In the rows, zero is written as 128.
Known rows:
[ 90 153 174 168 135 193 131 118  43  53 120  75 122 109 135 134  87 159
 122 121 101 180 106 117 137  82 123 100  90 161 129 168 175 151 129 139
 152 135 110 162 156 117 147 151] -> Z657
[101 145 177 142 127 137 116 112  41  77 102 107 121 103 140 119  97 130
 177 115 138 189  92 138 148 108 120 124 111 154 120 126 161 145 105 124
 143 129 133 137 142 107 145 151] -> Z910
[ 92 156 160 140 134 148 148  96  82  85 117 104 111 105 142 126 107 148
 170 107 124 178  87 138 134 129  92 114  95 152 124 126 156 159 106 138
 167 143 119 170 140 101 131 165] -> Z110
[ 62 161 197 110  91 157 150 117  60  92 130 126 152  83 119 149 152  92
 180 142 113 140  94 116 124 111 123 136  84 171 131 140 139 172 140 114
 148 107 123 141 181  88 140 179] -> Z536
[ 97 140 147 162 155 157 153  90  91  82 129 104 105 106 125 119  74 122
 181  91 150 118 100 160 155 147 108 108  67 136  86  79 169 157 134 138
 171 131  92 132 153 112 124 186] -> Z933
[ 90 146 165 182 147 189 149 116  39  68 120  73 115 116 133 143  96 161
 116 118 115 173 105 116 135  65 147 106  92 169 144 162 173 147 126 121
 154 130 105 169 145 103 134 149] -> Z991
[113 164 154 167 142 166 150 104  75  60 122  69 112 111 143 141  89 177
 127 115 109 184  89 141 134 110  83  96 104 153 132 151 165 152 107 146
 171 138 110 165 133 120 137 147] -> Z926
[ 94 142 184 141 122 117 113 113  36  86 105 143  97  86 122 134  83 135
 184 121 147 193  92 129 141 118 132 117 104 137 121 102 173 137 123 133
 140 128 152 149 151 116 135 163] -> Z586
[ 90 167 167 153 127 194 130 130  44  46 127  79 138 113 132 122  80 160
 118 125 114 177 107 121 138  76 125  91  93 156 123 165 169 153 132 164
 144 143 111 156 162 112 133 146] -> Z993
[ 64 125 162 151 136 203 138 115  61  67 117  80 129 113 142  97 100 127
 154  82 120 147 115 148 158  86 127 106  75 161  98 143 176 149 138 130
 157 137  96 136 142 111 145 171] -> Z424
[104 141 193 151 126 129 116 102  40  78  99 104 121 108 124 125 106 137
 187  97 142 190 109 124 171 101 106 136 114 165 120 127 167 158 103 120
 149 128 128 148 147 124 150 154] -> Z761
[ 85 156 197 112  94 117 139 120  54  92 119 125 146  88 120 150 149  95
 186 141 137 160  79 145 128 121  98 142 117 163 139 124 136 158 108 104
 145  97 136 102 157  99 151 159] -> Z847
[ 90 156 195 112  94 115 137 116  50  90 116 122 147  86 123 149 147  93
 190 141 132 157  82 141 133 122 107 146 117 163 132 125 137 163 113 104
 145  96 135 108 158 101 149 161] -> Z505
[ 67 142 183 140 126 181 131 115  55  79 116 112 120 103 132 118 106 133
 160 113 120 176 102 116 135  99 129 115  80 161 123 144 163 156 127 132
 147 144 118 161 163  98 144 169] -> Z953
[ 95 137 149 161 155 158 154  90  91  82 129 104 102 107 125 121  75 122
 177  91 151 119 100 162 152 148 103 110  69 135  89  79 169 157 131 137
 170 131  91 129 153 112 128 187] -> Z117
[103 126 166 164 148 147 122 105  50  73 113 108 113 106 122 114  64 103
 185  98 165 128 103 163 165 127 132 119  86 137  84  79 175 142 130 123
 148 119 105  96 154 117 141 172] -> Z276
[ 89 133 181 132 128 114 116 120  33  85 102 142  91  89 130 134  87 139
 172 123 141 201  97 137 129 133 127 128 113 127 128 102 172 150 128 140
 129 135 140 139 148 118 154 173] -> Z479

Facts:
Z847 μ Z926; Z54 μ Z289; Z434 μ Z299
Z289 μ Z713; Z62 μ Z167; Z548 μ Z634
Z23 μ Z546; Z270 μ Z241; Z924 μ Z211
Z275 μ Z343; Z658 μ Z519; Z791 μ Z443
Z877 μ Z743; Z476 μ Z382; Z982 μ Z901
Z467 μ Z54; Z93 μ Z368; Z188 μ Z23
Z505 μ Z507; Z105 μ Z276; Z315 μ Z108
Z235 μ Z847; Z854 μ Z10; Z148 μ Z788
Z743 μ Z275; Z479 μ Z96; Z368 μ Z177
Z492 μ Z93; Z221 μ Z953; Z320 μ Z587
Z713 μ Z548; Z245 μ Z57; Z57 μ Z510
Z110 μ Z247; Z677 μ Z761; Z229 μ Z695
Z96 μ Z42; Z669 μ Z993; Z608 μ Z172
Z440 μ Z924; Z541 μ Z648; Z573 μ Z327
Z147 μ Z982; Z829 μ Z476; Z108 μ Z467
Z676 μ Z62; Z172 μ Z541; Z546 μ Z680
Z926 μ Z915; Z182 μ Z586; Z347 μ Z490
Z443 μ Z147; Z241 μ Z791; Z912 μ Z270
Z901 μ Z854; Z213 μ Z829; Z387 μ Z676
Z42 μ Z58; Z915 μ Z267; Z953 μ Z4
Z587 μ Z492; Z267 μ Z702; Z702 μ Z658
Z960 μ Z669; Z211 μ Z991; Z761 μ Z347
Z343 μ Z148; Z680 μ Z536; Z991 μ Z887
Z856 μ Z871; Z490 μ Z315; Z177 μ Z877
Z519 μ Z229; Z936 μ Z856; Z327 μ Z933
Z58 μ Z912; Z899 μ Z677; Z634 μ Z440
Z871 μ Z105; Z4 μ Z981; Z788 μ Z960
Z981 Ξ c; Z847 Ξ a; Z54 Ξ b
Z434 Ξ a; Z289 Ξ d; Z62 Ξ a
Z548 Ξ b; Z23 Ξ b; Z270 Ξ d
Z924 Ξ g; Z275 Ξ c; Z658 Ξ c
Z985 Ξ a; Z791 Ξ b; Z877 Ξ a
Z507 Ξ c; Z476 Ξ b; Z982 Ξ b
Z467 Ξ a; Z93 Ξ c; Z188 Ξ e
Z510 Ξ a; Z910 Ξ d; Z993 Ξ f
Z821 Ξ d; Z505 Ξ a; Z105 Ξ c
Z439 Ξ e; Z315 Ξ g; Z235 Ξ b
Z648 Ξ b; Z854 Ξ b; Z148 Ξ e
Z743 Ξ e; Z933 Ξ c; Z479 Ξ b
Z536 Ξ a; Z563 Ξ g; Z368 Ξ d
Z492 Ξ a; Z221 Ξ g; Z695 Ξ d
Z320 Ξ b; Z713 Ξ a; Z245 Ξ a
Z57 Ξ f; Z110 Ξ d; Z677 Ξ f
Z229 Ξ e; Z167 Ξ b; Z96 Ξ a
Z932 Ξ c; Z669 Ξ g; Z424 Ξ g
Z608 Ξ b; Z440 Ξ a; Z541 Ξ d
Z573 Ξ c; Z147 Ξ b; Z657 Ξ f
Z829 Ξ a; Z108 Ξ d; Z676 Ξ c
Z172 Ξ a; Z276 Ξ c; Z546 Ξ a
Z926 Ξ f; Z182 Ξ b; Z887 Ξ f
Z347 Ξ c; Z443 Ξ e; Z241 Ξ d
Z912 Ξ a; Z901 Ξ e; Z515 Ξ e
Z213 Ξ f; Z666 Ξ g; Z387 Ξ a
Z42 Ξ c; Z915 Ξ d; Z953 Ξ d
Z587 Ξ a; Z267 Ξ c; Z702 Ξ a
Z960 Ξ a; Z211 Ξ b; Z761 Ξ d
Z343 Ξ a; Z335 Ξ a; Z680 Ξ e
Z991 Ξ f; Z10 Ξ d; Z856 Ξ e
Z299 Ξ e; Z490 Ξ a; Z177 Ξ c
Z519 Ξ a; Z936 Ξ a; Z247 Ξ g
Z117 Ξ c; Z327 Ξ f; Z58 Ξ b
Z899 Ξ f; Z382 Ξ e; Z634 Ξ e
Z586 Ξ b; Z871 Ξ e; Z4 Ξ b
Z788 Ξ d; Z981 Θ i; Z847 Θ h
Z54 Θ h; Z434 Θ j; Z289 Θ h
Z62 Θ j; Z548 Θ h; Z23 Θ h
Z270 Θ h; Z924 Θ i; Z275 Θ j
Z658 Θ i; Z985 Θ i; Z791 Θ j
Z877 Θ i; Z507 Θ h; Z476 Θ h
Z982 Θ j; Z467 Θ i; Z93 Θ h
Z188 Θ h; Z510 Θ h; Z910 Θ h
Z993 Θ j; Z821 Θ h; Z505 Θ h
Z105 Θ j; Z439 Θ j; Z315 Θ i
Z235 Θ j; Z648 Θ i; Z854 Θ j
Z148 Θ j; Z743 Θ i; Z933 Θ i
Z479 Θ h; Z536 Θ j; Z563 Θ i
Z368 Θ h; Z492 Θ i; Z221 Θ h
Z695 Θ j; Z320 Θ h; Z713 Θ h
Z245 Θ i; Z57 Θ j; Z110 Θ i
Z677 Θ h; Z229 Θ h; Z167 Θ h
Z96 Θ i; Z932 Θ h; Z669 Θ h
Z424 Θ j; Z608 Θ h; Z440 Θ h
Z541 Θ j; Z573 Θ h; Z147 Θ h
Z657 Θ j; Z829 Θ h; Z108 Θ h
Z676 Θ j; Z172 Θ h; Z276 Θ h
Z546 Θ h; Z926 Θ i; Z182 Θ h
Z887 Θ j; Z347 Θ h; Z443 Θ h
Z241 Θ i; Z912 Θ i; Z901 Θ j
Z515 Θ i; Z213 Θ i; Z666 Θ h
Z387 Θ h; Z42 Θ h; Z915 Θ i
Z953 Θ j; Z587 Θ h; Z267 Θ h
Z702 Θ h; Z960 Θ i; Z211 Θ j
Z761 Θ h; Z343 Θ j; Z335 Θ j
Z680 Θ h; Z991 Θ j; Z10 Θ h
Z856 Θ i; Z299 Θ h; Z490 Θ j
Z177 Θ h; Z519 Θ h; Z936 Θ h
Z247 Θ i; Z117 Θ i; Z327 Θ h
Z58 Θ h; Z899 Θ i; Z382 Θ i
Z634 Θ h; Z586 Θ h; Z871 Θ j
Z4 Θ h; Z788 Θ j

Rows:
No name comes twice in this set of rows, the named rows included.
[104 141 187 152 128 128 120 104  38  81 100 103 119 108 127 125 106 136
 185 102 143 188 106 126 166 100 116 133 113 163 121 126 166 155 103 117
 148 126 128 148 144 117 144 153]  Z108
[ 92 137 179 131 127 113 115 118  33  84 102 142  93  89 131 133  84 137
 175 124 141 198  96 135 132 131 133 127 112 128 125 102 171 150 131 143
 130 133 142 143 150 117 149 172]  Z58
[116 166 152 166 143 163 149 101  71  59 121  67 113 110 145 140  88 175
 131 114 107 182  91 138 137 112  88  99 104 152 128 153 166 154 111 147
 171 135 108 169 134 121 136 148]  Z213
[ 92 153 183 126 104 109 154 113  46 102 116 120 142  91 122 160 154  94
 189 140 145 150  82 138 133 104 132 153 118 172 146 118 135 160 112  88
 146  87 133 119 147  88 133 158]  Z440
[ 94 134 191 153 128 111 120 107  34  94 103 139  91  92 112 141  94 141
 186 110 155 192 102 122 151 108 133 127 108 144 130  99 176 145 118 123
 144 124 147 157 149 120 135 165]  Z54
[119 161 167 177 143 153 150  92  70  62 119  63 113 115 130 146  97 183
 139  98 111 182 109 124 159 105  74 110 107 163 128 153 169 167 107 141
 176 135 106 180 138 137 140 152]  Z899
[ 92 133 182 156 132 112 128 110  34  99 105 140  89  93 115 144  94 140
 177 116 159 190  94 128 141 105 144 126 107 144 137  95 174 138 117 117
 143 122 146 154 143 109 130 162]  Z548
[127 151 185 179 136 142 117 108  29  53 103  66 122 114 126 141  89 164
 148 104 125 193 114 125 172  84 102 119 124 163 124 153 176 153 104 127
 153 121 120 146 139 143 152 136]  Z677
[ 94 138 149 136 129 161 122 126  50  56 109  80 142 118 145  88  85 129
 164  87 150 160 104 174 167  90 117 107 110 148  92 124 167 140 117 145
 145 132 112 102 123 118 138 150]  Z669
[ 96 138 149 159 144 162 156  88  84  73 115  67 121 117 139 109 109 148
 176  63 128 148 117 152 179 106  87 115  91 161  94 127 170 164 120 132
 181 134  96 159 123 129 131 171]  Z315
[ 92 150 163 182 145 189 148 116  38  66 121  73 118 114 134 143  94 160
 118 119 114 171 105 113 136  64 152 105  93 170 140 161 173 149 128 122
 154 127 106 173 146 104 130 149]  Z887
[124 154 169 170 136 152 117 116  30  51 106  71 123 109 143 135  78 157
 139 122 120 193  96 139 150  91 117 107 120 155 124 152 172 140 108 133
 148 122 123 137 135 127 147 133]  Z327
[ 94 154 190 124 100 106 148 111  46 100 115 119 144  91 119 157 153  93
 193 137 141 151  87 133 140 108 123 153 119 170 140 121 137 164 114  91
 148  89 133 120 152  96 138 160]  Z713

Now the same objects, written a new way:
Known rows:
[130 117 124 123 107 140 114  99 133 116 143 111 160 123 115 195 111 150
 115 105 123 180  86 154 187  84 128 123 122] -> Z887
[124 117 127 123 120 105 115 166 118 146 113 130 103 127 121 102 145 111
 166  97 133 119 140 121 119 153 123  99 159] -> Z270
[130 120 131 116 122 109 121 195 111 126 117 155 113 119 155 103 156 149
 115  93 123 102 210 123 145 146 121  94 117] -> Z507
[127 185 108 122 117 134 118  81 180 128 137 115 114 112 116 105 107 111
 116 139 115 107 101 127 112  97 121 158 152] -> Z213
[134 141 114 118 110 133 134  84 133 123 119 142 129 116 115  94 116 116
 114  96 124 105 100 120 105 149 132 153 137] -> Z563
[124 124 132 182 119 101 123 136 115 150 151 114 109 121 125  99 148 106
 167 104 176 191  84 119  99 135 124  98 187] -> Z58
[129 115 114 145 164 131 143 192 119 128 129 119 111 133 122 128 148 107
 127 169 140 178  78 123 104  87 129 100 144] -> Z299
[132 116 107 118 131 144 116  82 141 123 149 117 166 143 122 191 111 149
 124 127 114 115 160 126 155 143 125 143  90] -> Z434
[128 106 153 147 112 110 121 118 118 116 108 129 171 137 123 168 115 127
 133 103 121 111 135 129 140 100 119 131 115] -> Z541
[136 137 107 117 115 114 119  88 120 132 117 168 192 119 130  98 119 143
 116  94 121 102 197 120 117 152 123 149 124] -> Z658
[126 123 119 138 128 131 150 160 106 130 132 113 103 130 126 129 136 100
 138 180 117 146  83 126 135  93 162  98 145] -> Z680
[127 120 114 128 122 179 119 102 142 124 150 121 160 129 121 188 113 157
 113 119 107 105 150 133 169 135 116 128  89] -> Z536
[124 121 159 136 112 106 120 130 119 141 120 111 105 130 119 110 139 113
 153 156 152 169  82 128 105 109 124 104 169] -> Z476
[129 114 115 115 141 146 111  90 134 120 148 111 167 152 120 199 117 164
 116 138 116 116 169 129 149 153 115 142  95] -> Z62
[129 122 139 120 109 106 116 198 117 127 110 190 128 119 205  96 170 142
 122 114 156 112 191 127 110 187 124 178  84] -> Z347
[130 133 109 115 118 130 119  88 124 117 112 171 196 123 123  94 117 156
 112  85 124 105 195 117 112 162 121 159 123] -> Z933
[131 138 113 121 122 134 126  89 125 127 111 165 196 117 118  91 118 148
 122  86 127  95 184 125 108 152 119 157 124] -> Z981

Rows:
No name comes twice in this set of rows, the named rows included.
[131 118 183 194 150 101 117 125 110 169 113 111 106 122 125 106 115 108
 169 135 124 139  89 121 102  87 121 144 171]  Z320
[127 121 144 122 131 156 148 198 106 128 143 115 109 125 121 144 149 107
 116 128 150 188  77 126 162  82 195 103 130]  Z634
[124 117 121 118 170 111 158 143 114 127 116 113  98 140 121 132 142 112
 135 210 123 153  80 125 110  94 131  98 159]  Z443
[128 116 188 153 107 108 138 106 118 120 127 117 157 138 114 180 119 114
 109  89 179 205  84 152 151  82 124 145 136]  Z211

The same objects again, as new rows of numbers:
Known rows:
[134 114  50 122 117 181 124  98  99 111 150 148 123 147  74 125 121 132
 123 134 104 179 106  96 153 155  50  93 122  91 185 193 132 211 163  72
 109] -> Z856
[128 115  97 129 119 131 117 127  94 124 147  93 115 145  92 126 138 149
  71 134 157 164 142 109 133 156 118 104 111  93 147 168 159 189 156  66
 101] -> Z713
[132 124  83 149 123 168 131 113 108 104 137 123 116 143  83 119 119 145
  90 134 125 166 115 114 149 147  87 100 108  89 137 164 142 190 141  77
 102] -> Z910
[124 130  99 136 108 137 122 126  94 124 148 109 116 140  97 116 142 146
  80 139 171 165 141 109 131 156 110 102 102 107 140 161 143 187 159  70
 109] -> Z847
[173 103  45 161 137 136 126 135  93 112 134 141  98 174  86 135 140 173
 111 133 113 173  97  76 166 155 105 102 103 126 159 210 120 185 186  72
 107] -> Z666
[111 131 131 133 108 159 135 112 129 134 135  94 146 118 112 110 110 139
  81 162 181 157 174 116 138 162 110 113 108  82 101 141 174 202 126  67
  96] -> Z657
[147  99  78 126  99 152 138 104 108 150 143 127 126 138  96 117 109 151
  89 188 125 163 122  80 157 126 105 116 116 105 138 138 145 207 143  60
 119] -> Z933
[124 116  86 135 113 177 142 118  94 121 148 129 124 140 101 114 122 143
 115 131 135 166 142 116 154 164  73  94 121  88 142 172 156 226 152  79
 109] -> Z788
[136 121 102 144 124 148 135 125 117 128 136 115 132 139 112 118 121 147
  98 152 158 161 155  98 153 167 108 111 106 105 120 174 159 203 154  71
  92] -> Z536
[121 116  73 142 117 162 119 108  93  98 147 110 116 160  86 125 124 131
  88 128 130 168 117 109 126 160  90  95 108  78 142 161 146 206 149  79
 116] -> Z108
[126 124  57 147 118 187 121 115  89 101 147 132 106 151  69 121 121 147
 120 122 103 182 101 110 154 148  64  84 118  98 172 187 118 200 164  79
 115] -> Z229
[122 116  80 138 121 162 121 115  92 106 150 106 112 150  80 124 126 138
  84 125 124 168 122 114 139 151  90  96 118  80 155 167 152 201 150  74
 108] -> Z289
[127 124  96 132 111 135 125 125  94 124 148 107 120 143  98 120 141 150
  79 137 169 163 137 109 130 159 111 102 103  99 137 163 147 189 154  68
 107] -> Z387
[135  97  81 129  88 154 141 126  76 148 151 112 111 145  94 116 124 172
  89 163 136 164 120 107 146 128 112  97 118  99 135 132 136 211 144  68
 135] -> Z93
[179  99  42 143 134 133 126 117 106 121 135 159 112 166  91 134 140 155
 115 146 115 172 105  60 166 159  90 112 108 128 174 215 130 194 190  66
 102] -> Z563
[141 117  55 153 130 186 125 112 105  96 133 134 111 152  67 125 111 154
 116 127  92 180  93 108 160 148  69  90 113  93 157 190 122 193 151  79
 105] -> Z299
[115 119  88 122 108 145 153 135  80 154 172 107 135 146 117 116 115 144
 100 170 145 157 143 106 154 148 111 103 105 109 121 147 150 228 150  70
  95] -> Z982

Rows:
No name comes twice in this set of rows, the named rows included.
[138  95  81 127  87 154 142 126  75 148 149 113 110 144  95 114 125 175
  90 162 136 164 121 109 146 128 111  96 119  98 133 132 137 211 143  69
 136]  Z177
[133 111  85 115 112 129 115 101 108 124 145 115 131 146 104 126 136 122
  79 151 165 163 144  87 119 170 104 114 105  91 149 167 162 203 157  64
 104]  Z467
[123 118  88 142  85 158 128 126  79 146 157 110 103 140  91 110 121 157
  89 171 139 168 128  97 150 119 114  99 117 119 142 128 127 203 160  68
 137]  Z267
[128  99  71 138  91 150 129 117  81 134 153 101 114 162  95 122 116 154
  86 169 134 164 117  92 131 136 121  99 109  93 126 129 136 215 148  68
 139]  Z347
[129 112  82 123  83 155 129 107  92 156 157 129 117 133  97 109 121 139
  93 185 140 166 135  82 151 123  99 109 121 119 156 134 137 212 162  61
 131]  Z658
[162 104  44 151 127 134 125 139  76 117 148 137  98 177  86 135 150 170
 113 125 123 173 102  79 159 158 101  95 108 124 171 209 121 195 194  70
 116]  Z221
[119 115  90 124 108 146 148 133  83 152 165 106 130 144 118 114 114 142
  99 168 142 159 146 108 153 148 111 104 107 110 121 146 151 228 150  73
  95]  Z854
[125 117  57 143 122 194 133 118  91 111 152 133 121 154  82 123 112 145
 140 127 101 178 121 103 167 163  59  85 125  93 166 199 135 227 168  79
 109]  Z871
[133 109  58 137 119 196 137 119  90 113 145 141 119 149  86 120 116 153
 142 123 103 179 120 112 164 165  54  84 127  91 163 198 135 229 163  83
 111]  Z148
[128 119  78 121 112 162 130  97 105 119 150 138 128 137  89 119 128 124
  96 141 134 166 126 101 143 154  68 105 116  89 162 168 152 207 151  70
 105]  Z110
[100 133 130 123  98 156 134 116 113 138 149  90 146 120 113 110 119 136
  83 156 189 157 178 119 130 165 107 106 112  79 112 141 175 212 132  66
 104]  Z57
[108 130 122 103  92 143 126  95 118 139 147 105 148 113 104 111 129 123
  68 161 193 158 164 113 117 157  98 114 109  78 132 135 172 196 127  59
 105]  Z213
[121 122  55 141 123 192 140 121  91 114 159 134 128 156  82 127 111 147
 141 129 102 174 117 101 170 163  58  86 123  89 163 201 134 226 166  74
 107]  Z901

